(in the rows, 128 means zero)
Each row has a class, written after it, and each block has its own classes.
[133 122 125 126 111 133 124 124 126 126 116 129 119 126 128 121 129 142
 125 142 146 110 131 125 142 116 120 127 123 121]
tel
[128 135 160 145 108 129 129 114 112 134 117 147 140 114 134 117 126 152
 144 131 133 137 127 130 111 131 123 130 127 157]
tel
[103 126 128 123 118 130 126 109 116 130 122 123 139  94 126 130 122 129
 154 108 134 124 139 141 120 133 129 134 134 147]
tel
[117 116 136 136 118 123 133 111 125 133 110 128 121 111 126 120 114 121
 161 125 149 119 135 134 133 141 118 120 135 144]
tel
[130 127 138 133 121 130 133 132 128 132 126 134 140 120 131 128 124 127
 140 131 137 130 128 137 115 138 135 130 136 143]
dipum
[145 128 134 122 126 135 133 114 130 131 129 141 159 109 149 126 129 139
 136 141 134 135 130 125 105 130 131 131 133 153]
dipum
[115 117 153 150  96 114 135 140 117 134 121 122 112 142 130 121 143 129
 128 147 143 131 138 108 106 130 121 114 142 133]
tel
[132 134 129 128 131 137 129 113 122 131 123 143 142 114 136 124 115 137
 152 107 130 130 124 145 129 146 129 135 134 148]
dipum
[132 125 142 124 121 120 133 113 123 136 127 140 144 112 136 128 125 135
 139 131 136 129 125 135 119 132 123 139 132 155]
dipum
[145 133 144 131 120 133 132 109 128 131 114 144 151 123 132 111 120 145
 150 121 125 129 123 139 117 146 127 136 128 162]
tel
[137 121 123 125 111 132 139 121 121 129 139 141 161 111 147 124 123 139
 123 138 147 144 128 142  98 143 127 127 140 152]
dipum
[113 139 142 142 116 128 121 130 111 120 126 125 118 130 120 121 135 135
 122 125 130 124 134 128 121 112 132 126 126 121]
tel
[117 133 137 134 122 126 134 114 123 131 129 135 151 111 140 126 127 131
 142 119 136 127 136 142 108 128 126 132 137 144]
dipum
[125 114 113 124  91 124 136 127 121 128 122 122 119 124 111 119 116 130
 146 130 162 114 132 136 122 139 126 115 139 137]
tel

A new block, with new classes.
[115 134 120 136 129 130 141 132 131 130 127 119 125 127 117 125 114 133
 113 136 124 119 152 130 121 127 120 123 108 121]
Lusa
[119 133 128 130 135 130 143 138 120 137 131 131 129 122 126 134 125 158
 117 129 131 137 148 129 134 125 132 110 116 130]
Kog
[122 139 127 117 135 134 144 129 121 124 130 124 141 138 127 143 120 156
 125 141 125 133 141 128 132 116 128 109 116 122]
Kog
[107 144 127 146 142 133 141 129 119 120 139 114 128 115 133 140 122 153
 140 144 130 122 166 141 123 115 121 111 117 120]
Kog
[128 131 110 145 131 138 144 135 133 138 114 117 125 139 121 122 110 134
 116 136 126 128 165 130 126 118 123 117  95 116]
Lusa
[114 141 122 139 140 136 149 131 120 145 134 126 134 123 122 133 105 167
 103 138 124 134 165 126 140 120 123 104  98 125]
Kog
[111 135 121 122 134 135 156 137 127 124 136 122 127 123 135 144 110 155
 102 137 128 130 149 130 125 124 120 120 116 123]
Kog
[105 132 136 140 132 135 139 129 133 124 125 116 131 145 118 131 118 132
 134 141 128 115 147 137 122 133 119 114 120 120]
Lusa
[113 129 131 133 143 142 155 143 146 130 130 124 136 143 152 139  99 143
 107 128 123 134 151 145 131 130 124 120  85 123]
Lusa
[122 125 118 142 130 133 148 151 134 125 113 114 125 140 120 129 114 142
 128 142 129 124 165 139 116 121 124 113 105 115]
Lusa
[119 126 117 138 131 133 137 138 133 122 124 118 126 134 117 123 113 128
 125 134 125 115 157 130 119 124 117 115 100 118]
Lusa
[124 138 116 117 139 130 133 133 121 129 147 126 138 115 132 137 107 154
 124 144 120 124 142 133 133 109 116 125 119 122]
Kog
[101 145 135 131 138 140 150 119 124 126 142 121 134 126 140 146 121 145
 122 134 127 126 145 136 132 136 124 111 112 126]
Kog
